Facts:
[flaskeso dibe] fluklatrir skoma
[flaskeso pidre stugul mobel kluno gesa] fluklatrir klopan
[flaskeso tosto stazavi dibe flava sesum] fluklatrir mobel
[pidre gorar] fluklatrir skevotom
[flika] fluklatrir tosto
[gripleman] fluklatrir drisa
[gripleman] fluklatrir dretre
[gripleman klopan seger gruklarir duvena drisa dretre dridron stidrol plodrala skevotom mobel plefla gesa sesum lastis dranis] fluklatrir lutar
[gripleman guple skevotom truklir] fluklatrir stugul
[gripleman] fluklatrir brizu
[drepa] fluklatrir gorar
[seger gruklarir ligrur brumir mitri] fluklatrir staflor
[seger] fluklatrir gruklarir
[vibre tokas] fluklatrir noples
[vibre flitri] fluklatrir plogur
[vibre flisu roska] fluklatrir truklir
[brikom dridron ligrur flava staflor zagron] fluklatrir zose
[beplur mitri] fluklatrir dranis
[flisu] fluklatrir gripleman
[dridron stazavi ligrur skevotom nudo zose mobel brizu] fluklatrir gesa
[trelum plefla] fluklatrir zuvu
[skova bride] fluklatrir bogin
[flagun plodrala brasta] fluklatrir buten
[brugos plodrala plogur] fluklatrir brikom
[stidrol plogur] fluklatrir rigal
[stidrol mista] fluklatrir borik
[trebrus] fluklatrir brofe
[trebrus] fluklatrir tifluk
[sifes] fluklatrir plefla
[flano] fluklatrir drafek
[flano nikas] fluklatrir kluno
[fomus] fluklatrir vibre
[kluno] fluklatrir tradil
[plefla] fluklatrir zaklu
[plefla] fluklatrir flaskeso
[trudro] fluklatrir mista
[plogur] fluklatrir stazavi
[sesum] fluklatrir bride
{flaskeso pidre fubrifli gripleman savas tosto klopan grebrol vibre kimos dridron flopatin lutul poni studros ronel sifes brasta bride nuda zaklu nikas denir luren skoma bruzu brizu lastis} stifupom b
{tretur klufi seger bratru brikom truruka skifuflun flisu drisa rupi klarik lutar betor brutras noples skalas stidrol dibe kava flava subre skoflus trudro meflar plogur flitri tokas bresuki} stifupom d
{flika tredusu riti gorar dristoma rograk lelumi drepa ripla guple brekin stugul greste stikeklom duvena flagun fudrogral tradil fifo pleki drafek klusa buten brugos nedan trebrus plodrala kabik skevotom nudo stagon brofe flano traflozom brumir mitri bogin zagron fomus ginel mobel gesa trostu dramam sesum truklir} stifupom a
{lufli buplik lefli gruklarir beplur dretre roska trelum skova brimon stazavi ligrur klevak staflor mista zuvu letos zose risi brirar borik kluno rigal plefla gutrok tifluk dranis} stifupom c
{flaskeso flika brekin lefli stikeklom bratru gruklarir flisu lutar flagun drafek ronel klevak nudo stagon zuvu bogin subre nikas risi ginel kluno rigal bruzu tifluk} memol 576
{tretur dristoma gripleman lelumi vibre roska skova fifo studros brugos stidrol nedan plodrala kava sifes mitri letos zagron denir trudro gesa flitri tokas brizu} memol 354
{pidre gorar savas guple stugul brutras fudrogral stazavi kabik brasta mista traflozom zose fomus brirar skoma plogur lastis} memol 127
{tredusu lufli rograk fubrifli buplik drepa greste truruka rupi lutul tradil klusa buten ligrur dibe skevotom flava brofe flano zaklu borik mobel plefla luren meflar truklir dranis} memol 476
{riti tosto klufi klopan grebrol kimos skifuflun klarik dridron trelum betor noples skalas poni trebrus staflor brumir trostu sesum} memol 321
{ripla seger brikom duvena beplur drisa dretre flopatin brimon pleki bride nuda skoflus dramam gutrok bresuki} memol 646
{flaskeso rograk bratru beplur trelum betor tradil poni buten stagon traflozom zaklu denir skoma meflar tifluk} skofa i
{tretur pidre lufli gorar gripleman lelumi savas tosto guple klopan seger greste kimos gruklarir brikom duvena skifuflun roska dridron pleki stazavi ronel brugos kabik skevotom nudo flava zuvu nuda mitri zagron zose risi ginel brirar rigal luren trudro flitri gutrok tokas dranis} skofa e
{flika rupi studros drafek nedan kava staflor brofe flano bogin borik mobel trostu sesum} skofa h
{tredusu dristoma klufi grebrol stikeklom truruka flopatin flagun lutul stidrol klevak trebrus brasta mista bride subre fomus plogur bresuki} skofa g
{riti buplik drepa ripla brekin stugul vibre lefli flisu lutar skova brutras fudrogral noples brimon skalas klusa ligrur brumir plefla skoflus brizu lastis truklir} skofa f
{fubrifli drisa dretre klarik fifo dibe plodrala sifes letos nikas kluno bruzu gesa dramam} skofa j

Known rows:
[  6  -1   7   2 -15 -25  -2   3  11  30 -10 -12  -1   4  -2  15   6  27
  13 -19   0   3   5   6   9 -16  14   0   5 -19  -3 -15  -6  -7 -15  11
  -1  -5   1  -4 -15 -10   1   3  -8 -10 -11  20   7   4]: brekin
[  2  -1   6   4  -5 -12   1  -4  14  29  -4  -6  -3   0  -2   9   2   9
   3   0  -4   2   1  -1  16  -3  12  -5   1  -8  -2  -6 -16  -4 -13  18
   1  -2   4  -6 -11  -8   4  12   1  -9   3   7   7  18]: bratru
[  3   5   8   4   5 -12   1 -13   7  23   1  -4  -7  -1   7  15  -1   0
  12   2  -9  -5  -3  10 -13  -4  10 -19   1 -29  10  -8  -9  -9 -10   2
  -3   2   3   8 -14  -3  -9  22   2   1 -12   9   0   0]: drisa
[  1   7  13   4 -12 -31   2  -4   4  23 -17 -13   9   9  -2  13   7  19
   7 -24  -7  -4   9  15   6  -8  14  -1   8 -20   4 -21   2 -11 -18   6
   5   1   1  -6 -18  -7   4   2  -4  -9 -11  25  -1  13]: riti
[  8 -18 -24   5   5  -8   0 -24  -2  13  11  -6 -11   2  20  16  -7 -22
  -6   7  -4 -21 -15  25 -16   1  13 -17 -18 -18   1  10 -25  -8   3  12
   3   6  16  12   2   2   0   8  -6   0   5 -10  11   1]: kluno
[ -9 -12 -21  -4 -19  -3   6   4   6   0  -5  -2  11  -2   9  -7  -1   0
 -12  22   9  -5   4  13   1 -11  -3   1 -11   7  -6  15   1 -11   9  -4
  -1   4   5   0  17   7  17 -18   2  -1   4   2   0   4]: buplik
[  9   0 -11  -3  16 -13 -12 -15 -10 -27  19  -3 -10   2  -2  -6 -12 -12
 -10  -7  -9  -8 -12   7   0  25  -8   4  -8  -9   9  13   0   1   6  16
   2   4   2  -9  14 -16  -1   8 -16   6  14 -12  -2   0]: gutrok
[ -1   9  15   5   1 -22   1 -16   4  20  -3 -12  -4   5   8  17  -1  -8
   5  -4 -14  -9   0  18 -10  -3  11 -21  -4 -33  22 -13  -9  -9 -20   3
  -1   5   7   3 -10  -6 -13  20   2   1  -9  12   1   7]: klarik
[  0   1  15   2 -18 -33   0  -6   1  13 -13  -7   6   5   4  10   3  10
   3 -12  -5  -6   3  17   7  -5  12   1   3 -16   4 -11  -4 -10 -16   7
   5   3   3  -6  -9  -6   2  -4  -5  -8  -5  21  -1  16]: skalas
[ 12  -5 -14  -2  24 -13 -13 -19  -8 -28  16  -3 -14   0   0  -5 -11  -8
  -3 -13  -6  -8 -11   7  -4  20  -4   1  -4  -8   4   8  -7  -1   8  25
   5   4   6  -6  15 -17   2  12  -8   6  16 -12   4  -3]: gruklarir
[  8  -1 -16   1  24  -6 -12 -11  -7 -24  16  -1 -14  -3  -3  -8 -12  -7
  -4  -7   0 -11  -8   2   1  19  -7   0  -4  -3   2   8  -4   1  12  18
   6   5   1  -7  18 -16   4   9  -3   9  15 -13   2  -7]: stazavi
[ -1   4  17   2 -12 -13   4  -5   0  17 -18  -4  -8   3  -3  20   6   4
  16 -10 -10  -1  12   6  15 -10  26   0  23  -5   1 -38 -11  -1 -18  10
   6  -7   0  -4 -25  -6  -9   7  13 -10   3  21  -2  21]: sesum
[ -2   8  11  -1  -8  -1   7  12   6  27 -18  -1   8  -5  -5   1  10  23
  10 -12   8   0  15   1   2 -22  12  -6  20  -2  -9 -14   3  -1  -3  -7
  -1  -2  -2  -2 -15   9   4  -2  10   1 -15  21   0  -7]: drepa
[ -8   5  20 -12 -27  30  10  34  -1  12  -6   2  17   4  -9  -7   9  24
  10   4   6  12  10 -28  -4 -23 -12   9  21   9   4  -5  32   7   4 -48
 -15  -8  -9   4 -13  35   1 -10   8 -17 -14   4 -12 -19]: dristoma
[  0  -2  12   4 -19 -14  -7   7   0   3  -7 -12  -6  15   2   9  -1  20
  19  -8  -2  -3  -1   8   3 -11   4   8   5  -9  -1 -17  -4  -5  -7   2
   1  -2   2  -3 -10  -7 -11   2  -3 -15   3   9  -1   6]: bresuki
[ -1 -18 -22   0 -17 -20   1  -9   7  -1  -2  -6  -2   7  14   3  -6   4
  -6  13   1  -4  -7  27   5  -3   5   3 -16  -4 -15   6 -12 -11   1  16
   3   2  13  -1  12  -9   9  -9 -10  -2   7   3   4  10]: lefli
[ 19  18  15   4  29 -15 -13 -10  -4   4   9  -3 -11  -3 -16   3  -2  13
  17 -42  -4   3   0 -12  -1  11   7  -3  18 -15   3 -13  -3   5  -6  14
   3  -4  -8 -12 -14 -21  -7  29  -5   5   0   8   2 -10]: nudo
[ -4  11  14  -2  -2  12   7  10  11  40 -10  -4  11 -12 -11   0  11  12
   3  -4   4   4  12 -17  14  -9   7  -6  14   1   2  -5  -2   3 -15  -5
  -4  -1  -2  -8 -11   6   5   7   9   4  -8  11   1   3]: buten
[-12   6  14 -10 -15  32  13  23   1  -5  -6  10   9   2   0 -11   3  17
  15  18   8   7  10 -29  -7 -22 -12  13  19  18  -1   0  28   6  16 -46
 -10  -4  -8   9 -14  36   7 -11  14 -12 -13   2 -11 -17]: stidrol
[ -4 -11  -7  -4  -2 -17   7 -22   2  -5  -3   1  -1  -4   9   1  -4 -17
 -14  12  -6 -10  -4  22  17   8  20   4  -3   2  -4   0 -15  -9   1  22
   8  -1  13   1   3  -4   8  -7  -1   8  12   7  -5  23]: trelum
[ -5 -25 -25   6 -17 -12   0  -8 -10 -55   1  10  -8   8  19  11  -4 -12
 -17  29   1   7 -11  33 -11   1   2  10 -24  15 -17 -11 -13  -2   6  19
   9  -7   7  12  22  -7  -8 -27  -4  -6  17  -2   7  12]: bride

Rows:
No name comes twice in this set of rows, the named rows included.
[ -4  -7 -26  11  -5 -16  -5  -1  18 -31  -9  -2 -18  13  25   5 -16   1
  20  14   5  -6  11  10  -3 -17   2  25 -19   7 -12  -4  13 -11  15   8
  13  13  -3   0   5  -4  13  -2  17 -13  -1 -10  11   8]  mista
[ -2 -16 -20   2 -20 -16  -6   1  -3 -13  -1 -12 -10  12  14   5 -10   6
   8  11   1  -9 -10  25   4  -9   3  10 -13  -4 -11  -8  -5  -8   6  13
   6   4  11  -1  13 -11  -5  -4  -6 -10  14  -1   4  10]  klevak
[ -6   7  15   3 -17  13   6  24   8  37 -13  -9   3  -1  -7   8  10  10
  10  -2   0   1  17 -12  13 -11   6  -1  14   8   6 -21   2   2 -13  -9
  -7   2  -3  -5 -13   9   0   4  15 -17  -4   7   4   5]  brofe
[ -7 -16 -29  12   4  -8   3 -13   1 -10   6  -4  -6   5  21  12  -8 -29
 -18  33   2   4 -14  35 -14   6  -4 -12 -43 -10  -7  12 -21  -7  -3  18
   4   0  13  18  19 -15 -14   0  -7  19   5 -10  10   6]  bruzu
[  4  10  11   4   1  -9   0  -8  10  37  -2 -12  -2   0   1  19   5   7
  14  -4 -11   2   3   8 -11  -6   8 -20   4 -32  16 -12  -7  -5 -23   0
  -7  -2   1   9 -19  -6 -16  28   4   0 -15  11   1  -3]  dramam
[-11   3  19 -11 -24  45  17  32   8  30  -6   5  15  -1  -8  -1  12  12
   8  20   1  12  10 -40   9 -21  -4   4  24  14   8  -6  23   8  -4 -45
 -19  -6  -5   7 -18  34  -2  -5  14 -17 -13  -2 -13  -5]  nedan
[  0  16  23 -17  13  32   0  18  -4 -10  14  13  14  -5 -17 -19   0   2
  -6  -8  -3   8  -2 -45  -9   6 -26   2  20   5  21  18  28  14   9 -36
 -17  -1 -11  -3  -2  23   5   3  -3   0  -9 -13 -15 -24]  tretur
[ -5  11   9   0   5   6   7  -4   6  26  -4   5   1 -11   4   3   2  -2
  11   8   3  -3   9   6 -20 -11   2 -25   9 -13  10  -3  -6  -6  -7 -10
  -6   3  -2   9  -5  13  -6  16  17   3 -10   6  -1 -13]  dibe
[  0   7  13   5 -19 -25  -4   4  -4   8 -18 -16  -4  12  -1  13   5  17
  25 -27  -6  -7   6  14   4  -7  13   5  14 -15   2 -33   3  -5 -14   3
   5  -2   2  -5 -18  -8 -13   2   4  -8  -6  25  -4  11]  trebrus
[-10 -17 -26   9 -10  -6   0   2 -12 -28  -6  -8  -4   9  17  -6  -7  -7
  -1  30  19   1  -8  37   6  -1  -3  11 -25  12 -34   1 -10   1  19  13
  13  -2  10   9  26 -14 -18 -17  -3  19  14  -4   4   4]  brasta
[ -1 -17 -16  -1 -11  -9   1  -9  14   8   2  -2  -4  -1   9   4  -8  -5
 -12  20  -3  -7  -9   7  19   6   8   3 -17   1  -5   9 -18  -7  -6  26
   4   1  10  -2  10 -11   9  -3  -7  -4  16  -6   4  20]  tifluk

Now the same nodes, written a new way:
Known rows:
[-26  31 -38 -10  16  13  20  18  25  -2 -14  24  14  -3  -5  18  33 -18
  11   8  47  -2  -9 -21   1   9  19  22 -41 -51  31   6   3 -25  -6  11
 -10  11]: klusa
[-30  11 -25   1  -7   0  -8  -2  23  22 -22  21 -10   2  -7  24  12 -25
  12   8  41 -10 -10 -16   1  12   7  20 -42 -39  31  -2  -7 -23 -21  11
  -2   8]: dibe
[-18  14 -36 -12  -6 -18   7  -4 -10   1 -39   7  -8  -7  -3  22  12   6
  25   9  28 -11   6 -20  26  11   9  20 -35 -17  42  -4  -4   9  12  18
 -16   5]: dridron
[-19  12 -31 -11   1  14  -3  20  10  -4 -42   8   0  -5  -7  23  30 -24
  16   8  64   0 -13 -22   0  11   9  17 -15 -50  35  31   5 -26 -18   6
  -9  23]: guple
[-23  14 -36 -12  -2  -5   2  -5  -7  -1 -39  17 -18  -4   0  20  12  13
  11   6  23 -11  -4 -15  21  18  10  21 -33 -33  31  -4   3  10  -4   9
 -18  12]: skifuflun
[-21  17 -36  -3   1 -21  33  -3 -12   2 -36   0 -14  -5   5  27  12  17
  15  24  20  -6  16  -2  23  10  10  21 -17  -4  29  -2  -3  22  -7  15
 -16   5]: gruklarir
[-29  16 -26 -11   1  -2  39  -1   6  -1 -39   9 -14  -3   2  31  37  -2
  21  28  47  11   1 -16  26  10  11  20  -9 -39  34  12  -7   6 -19   9
  -8  19]: nudo
[-15  14 -37  13   5 -18  10   0  -7   7  -1   2  13  -2  -4  19  11 -14
  11   6  35  -8  -7  -9   1   8  21  21 -41 -32  27  -2   3 -21  12  12
 -14   7]: ligrur
[-28  14 -35  -6  -8 -17  -1  -4  -7  16 -38  14 -23  -5   9  23  11 -15
  18   9  19 -10   3  -5  27   8   9  22 -39 -17  33  -2  -5 -10  -7  10
 -18   4]: poni
[ -8  14 -37  -6 -12   7  -3   0 -11  -1 -38  -9 -21  -4   8  26  18 -12
  13  28  25  -8   3 -19  11  18  13  19 -24 -48  34   0  11  23 -20  10
 -18  14]: tokas
[-33  11 -32  -3  -9  -6  -9  -2  12   8 -33  11 -20  -2   5  28  12 -14
  12   8  22  -7  -7  -4  11  29   9  21 -40 -25  28  -1  -9  -2 -23  10
 -12   7]: klarik
[-29  27 -36 -12  -1  17  -1   5  19  13 -24  38  -2  -4  -6  22  15 -24
  11   3  45  -7  -9 -22  11   9  11  23 -38 -48  31   9  -4 -22 -16  10
   7  22]: buten
[-11  13 -38 -13   6 -19  -1  -1 -13  16 -39  27  28  -4  -4  21  10  -6
  28  10  26 -13  -7 -15   9   9   9  21 -38 -37  38  -1   8 -24  23  10
 -13  10]: luren
[-27  15 -21  -6   3   6  38   2  19   1 -40   8 -24  -5  13  35  41 -10
  12  18  22  15  -1 -17   9  11   8  24 -23 -40  25   9  -9  -9 -25  11
  -1  14]: stikeklom
[ -6  14 -34  16   0 -11  -1   6 -12   6 -35  -8  -6  -4  -6  19   9 -19
  13   8  22  -5  -6 -13  -1  10  14  20 -39 -50  32  -3   9 -18  -3  15
 -17   5]: lastis
[-30  15 -35  -8  -9  -2  -7  -1   7  12 -33  17 -20   1   2  19  10 -17
  10   8  21 -11  -3 -14  22  13   8  22 -40 -28  29  -2  -9   4 -15  12
 -17   9]: betor
[ -5  15 -39  -6  -7 -18  -2   2 -14   2 -41  -8 -20  -7  16  26   9   4
  21  24  21  -1  10  -3  11   6  10  21 -31 -35  41  14   7  11 -14  17
 -19   6]: gripleman
[-22  12 -24   2   1 -17   5  -4   1   5 -40  -9  -9  -8  19  26   9 -12
  21   6  21   4   6  -4  -2   7  10  21 -38 -24  30   2   2  12 -22  12
 -15   5]: bride
[-29  11 -35 -12   9   6   6  14  17   1 -35  39  25  -3  -3  23  22 -18
  23   7  64  -7  -9 -21   6   8  10  23 -23 -48  35  16   1 -25   0   8
  -7  27]: skevotom
[ -1  17 -41  -4   3 -15  11  -4 -12   9 -37  -2 -16  -4   0  25  10   2
  15  16  21  -7   3   2   8  12  10  19 -18 -21  30   3  11   6 -14  15
 -16   6]: gutrok
[-26  13 -37  -1 -11  22  -6  -1  -2  -1 -38 -10 -20   0  34  39  18 -15
  11  14  22  -7   2   5  -2  22   9  21 -34 -43  30  -3   5  16 -21   8
 -17  13]: kava

Rows:
No name comes twice in this set of rows, the named rows included.
[-30  15 -17  -4  -6   8  39  -2   5  -2 -37  -2 -20  -5  11  40  38 -19
  15  20  43  25  -1 -19  23  15  11  21 -27 -43  26   1  -8 -12 -23  10
   6  10]  flagun
[-30  21 -14 -11 -11  12  33  -3  26  -2 -38  -2 -21  -1  22  48  41 -17
  24  23  43  11  -6 -16   3  16   9  21 -19 -36  31  -1  -7   0 -23   9
   9  14]  flika
[-16  17 -32  -3 -12  -6  -1  -6 -14   5 -41  -9 -21  -6  41  37  11 -13
  22  17  20  -3   1  19  -3  12   9  19 -37 -33  32   0   1   4 -21  11
 -13   6]  studros
[-27  13 -21 -11  -6   5  25  -5  17  -2 -37  18 -20  -3  17  27  33 -20
  11  28  24   8   3 -16  25   9  10  26 -26 -36  28  12  -7 -14 -23  11
  -3  15]  stagon

Now the same nodes, written a new way:
Known rows:
[  7   5  14 -10  -1   6   4   0   8 -21   2  -9  16]: brizu
[-11  -2  -4  -9 -20   2  33  14   3  21 -11  -6  20]: gesa
[-16   8  -9 -39   1 -19 -24  18   2 -14 -25  -8  -6]: staflor
[ -7  -5  18 -22  13  16 -15  18   6 -37  16  -5   5]: gruklarir
[  9  -1   0  11 -18   4  13 -24  11   7  -9  -5   7]: brumir
[-11  -5  16 -18  19  11 -11  15   7 -38  16  -4   8]: zuvu
[  2   8   1  -1  13  -1  -1   6   8  -6 -12  -8  -7]: poni
[ -4   0  16 -19   5   4 -15  11  11 -40 -18  -4   6]: roska
[  7   3 -11  24  -1 -16  -1 -28   9  19  -1   1 -21]: tredusu
[ -6   8   9 -25  -8 -24  -6  34   3   4  -6 -10   3]: studros
[ -3   2 -20  21  -3 -16   8 -18   6  20 -10   0 -16]: rograk
[  2 -14  -2 -17  26  -8   0  -3 -15 -63   9 -30 -15]: mista
[ 29 -16  10   9   3  -9  22  -6 -43 -13 -17 -24  22]: trudro
[  2  -4  16  -5   5   8  -3  19   6 -18  19  -5  -3]: ronel
[-24  12   0 -24   8  -2   2  41   4 -23 -17 -11   9]: letos
[ -3  -4   5 -14   0  17   7  13   2 -16  17   3   6]: flaskeso
[ -4  -9   8  15 -14  10  18  11   1  11  25  -9   1]: stagon
[ -7  -4  14 -18  19   7  -8  18  -3 -45  12 -12  -2]: rigal
[ 14   1 -14  15   6   6 -17 -22 -17  16 -23  21  -1]: flava
[  3   4 -17   2  14 -16 -15  -8   9  -7 -10   3 -21]: luren
[-10  -7   7 -12 -31  -1   6  21   4  34  24   7  10]: bogin

Rows:
No name comes twice in this set of rows, the named rows included.
[ -3   1  -6  -2 -17 -29   2  14   4  40 -11 -12  -1]  trostu
[-10   7   1 -22  10   5 -19   3  14 -33 -24  -1   1]  trelum
[-14   0 -23   2  -6  -8  23  13   1  27   0   6  -8]  dramam
[-11  -1 -30 -31  23 -43 -15   8 -14 -19 -26 -14 -24]  borik
[ 25   0  13  12  -8  10   4 -16 -23  -1  -7  -6  24]  stidrol
[ -4  11 -10   7   1   6   9  15 -25  33 -26  -1   6]  klarik
[-26   5 -20 -31  17   0   0  20  -2 -24 -14  10 -10]  dretre
[  0   7  14  -4   4   0   3  17   6 -14  -3  -7   8]  denir
[ 15  14  -9  25   7  -8 -13 -25 -18  16  -8   8 -12]  truruka
[  5  -7   5  -8 -15  20 -13  -8   7 -28   6   2 -10]  brasta
[-17  -1  -7 -43  14  14  19  22   2   8  14   1  28]  nikas
[ -5  -4 -30 -13 -20 -30  -2  -8   3  37 -15   8 -11]  mobel
[ -8 -11  -3 -30   6 -20  13  10   5  48  43  -6  37]  drafek
[ -5   4 -21  -7  22 -15  -7  -9   9  -4 -16  12 -17]  zaklu

